Below are the code and all the weights of a small trained network. Each question names an input and a target symbol and asks about switching units off, where a switched-off unit gives its printed mean instead of its output.

import numpy as np


def w(rows, s, z=0):
    codes = np.array(rows[::2]) - 128.0
    scale = np.full(codes.shape[1], s)
    scale[-1] = z or s
    return codes * scale


def norm(h):
    return h / np.sqrt((h * h).mean(-1, keepdims=True) + 1e-5)


def f(y):
    return y / 2 * (1 + np.tanh(0.7978845608 * (y + 0.044715 * y**3)))


def softmax(a):
    e = np.exp(a - a.max(-1, keepdims=True))
    return e / e.sum(-1, keepdims=True)


def log_softmax(a):
    a = a - a.max(-1, keepdims=True)
    return a - np.log(np.exp(a).sum(-1, keepdims=True))


def net(x, mask):
    ids = ['δεζθλμπστφψ'.index(c) for c in x.split()]
    T = len(ids)
    res = E[ids] + P[:T]
    q, k, v = (norm(res) @ M[0].T for M in (Q, K, V))
    z = softmax(np.where(np.tri(T) > 0, q @ k.T / 3**0.5, -1e9)) @ v
    res = res + np.where(mask[0], z, O[0][:, -1]) @ O[0][:, :-1]
    y = f(norm(res) @ A[0][:, :-1].T + A[0][:, -1])
    res = res + np.where(mask[1:17], y, B[0][:, -1]) @ B[0][:, :-1]
    return log_softmax(norm(res)[-1] @ U[:, :-1].T + U[:, -1])


Q, K, V, O, A, B = {}, {}, {}, {}, {}, {}
E = w([
[133,118,88,75,198,85,129],'δ',
[159,112,168,164,162,168,92],'ε',
[199,117,85,60,92,125,126],'ζ',
[175,254,150,137,117,114,140],'θ',
[75,109,102,128,195,85,101],'λ',
[148,131,75,169,47,122,67],'μ',
[142,131,35,145,155,78,94],'π',
[119,102,154,180,102,96,191],'σ',
[161,44,79,100,166,87,111],'τ',
[111,102,185,51,138,122,131],'φ',
[57,121,195,135,121,102,79],'ψ',
],0.024)
P = w([
[170,112,156,119,174,68,108],'0',
[122,114,119,91,164,118,113],'1',
[156,121,146,133,171,101,140],'2',
[83,126,105,91,144,162,118],'3',
[142,129,165,152,185,130,164],'4',
[97,111,83,22,129,69,35],'5',
[152,134,168,193,189,162,195],'6',
[101,102,91,25,101,23,4],'7',
[139,141,158,203,203,209,224],'8',
[81,107,99,23,86,93,52],'9',
],0.015)
Q[0] = w([
[187,139,187,222,149,4,192],'H1',
[96,96,121,57,149,146,39],'H1',
[29,102,56,70,167,193,71],'H1',
],0.042)
K[0] = w([
[73,105,129,57,134,3,11],'H1',
[77,162,151,123,169,206,191],'H1',
[127,177,137,214,203,199,194],'H1',
],0.035)
V[0] = w([
[137,125,120,111,163,205,67],'H1',
[166,110,158,204,125,131,169],'H1',
[118,251,141,143,134,89,116],'H1',
],0.013)
O[0] = w([
[152,113,126,100,138,155,62,4],'H1',
[68,102,79,55,79,202,78,105],'H1',
[24,213,70,163,160,254,163,10],'H1',
],0.0069,0.0026)
A[0] = w([
[167,118,157,139,107,174,115,94],'N1',
[80,101,104,119,61,103,184,38],'N2',
[204,186,77,141,97,130,136,80],'N3',
[154,254,133,124,92,103,114,86],'N4',
[158,79,137,131,124,165,148,126],'N5',
[109,194,108,109,125,149,138,98],'N6',
[125,124,139,118,167,136,152,116],'N7',
[99,104,115,103,93,81,137,10],'N8',
[155,101,96,129,136,135,140,67],'N9',
[161,128,142,114,158,184,54,27],'N10',
[134,134,130,109,129,139,86,73],'N11',
[113,119,175,164,113,140,121,114],'N12',
[165,185,151,76,144,121,163,85],'N13',
[139,159,92,173,127,120,110,107],'N14',
[181,218,89,92,135,100,164,66],'N15',
[82,112,110,107,79,74,190,46],'N16',
],0.038,0.014)
B[0] = w([
[139,93,97,88,120,174,151,156],'N1',
[135,70,59,91,90,173,217,222],'N2',
[68,115,164,176,46,154,98,169],'N3',
[107,134,99,18,122,37,48,156],'N4',
[174,103,153,137,109,149,121,184],'N5',
[147,171,110,59,98,78,80,139],'N6',
[124,77,135,142,152,144,164,185],'N7',
[139,76,113,140,122,211,203,200],'N8',
[156,157,137,136,95,78,120,135],'N9',
[170,57,169,145,186,254,88,191],'N10',
[159,97,98,97,131,180,145,169],'N11',
[93,138,114,143,142,195,153,194],'N12',
[119,140,197,122,117,166,192,176],'N13',
[109,65,136,172,144,128,141,152],'N14',
[181,183,53,152,180,145,137,174],'N15',
[116,83,69,125,78,142,218,248],'N16',
],0.05,0.013)
U = w([
[198,202,107,132,219,115,182,96],'δ',
[186,85,142,100,161,215,66,109],'ε',
[183,208,154,167,49,171,127,84],'ζ',
[128,180,122,64,143,96,100,254],'θ',
[88,63,139,134,217,60,139,117],'λ',
[63,79,170,148,60,130,80,89],'μ',
[136,136,77,225,136,109,90,129],'π',
[123,94,67,98,71,132,207,142],'σ',
[233,92,153,139,106,65,127,106],'τ',
[104,137,255,77,116,118,178,114],'φ',
[18,185,117,141,177,185,131,82],'ψ',
],0.009,0.0058)

Each question gives the input, a string of symbols that net reads in full, and the target symbol t.
The units are the heads (3 rows each of Q, K, V and O) and the neurons (one row each of A and B). Each row of codes is followed by its name. A weight is (code - 128) times the scale printed after its matrix; where a second scale follows, it is the last column's (O, A, B and U).
mask holds one flag per unit, heads first, then neurons. A switched-off unit (its flag False) gives its mean, the last column of its rows in O or B, instead of its output. The means were averaged over made-up inputs and are rounded, as every weight is.
A unit's drop is (log p(t) with every unit on - log p(t) with that unit switched off) / (log p(t) with every unit on - log p(t) with every unit switched off).
The circuit of an input: a set's keep is (log p(t) with only the set's units on - log p(t) with every unit switched off) / (log p(t) with every unit on - log p(t) with every unit switched off). Starting from the 12 units with the biggest drops (on a tie, the unit counted first), units are removed one at a time, each time the one whose removal leaves the highest keep (on an exact tie, the one counted first), for as long as the keep stays at least 0.8.
units of the circuit, in order: the units of the circuit, biggest drop first
most important unit: the unit with the biggest drop
k most important neurons: the k neurons with the biggest drops, biggest first
drop of u: that unit's drop, to one decimal
input δ ε σ φ σ ε θ ε ε λ, target ε: units of the circuit, in order	[H1 N16 N2]
input δ σ ζ δ λ φ σ τ μ, target μ: units of the circuit, in order	[N3 N2]
input σ σ θ τ, target θ: 2 most important neurons	[N6 N16]
input ε λ θ μ, target θ: 2 most important neurons	[N6 N16]
input ζ δ θ σ ε π, target ε: units of the circuit, in order	[N16 N2]
input σ σ ψ φ ε φ, target ε: units of the circuit, in order	[H1 N16 N2]
input ε τ λ ζ τ μ, target ε: units of the circuit, in order	[N16 N2]
input φ σ σ λ ε σ λ σ τ, target τ: most important unit	N9
input φ μ ψ ζ ε θ, target θ: 2 most important neurons	[N4 N15]
input σ ε σ σ σ ζ ε ζ, target ε: 2 most important neurons	[N16 N2]
input ζ ψ ζ ε π, target π: 2 most important neurons	[N15 N3]
input σ π λ φ σ ε σ, target ε: 3 most important neurons	[N16 N5 N2]
input φ σ ψ π θ σ θ φ, target θ: 2 most important neurons	[N6 N16]
input δ φ ε ε σ σ θ σ ε π, target ε: most important unit	H1
input δ θ π λ, target θ: 3 most important neurons	[N6 N16 N2]
input φ ε φ σ λ μ ε δ, target ε: drop of N2	0.2
input σ φ ψ σ ε τ ψ λ, target ε: drop of H1	1.1
input ζ δ σ ε ε τ, target ε: drop of N16	0.2
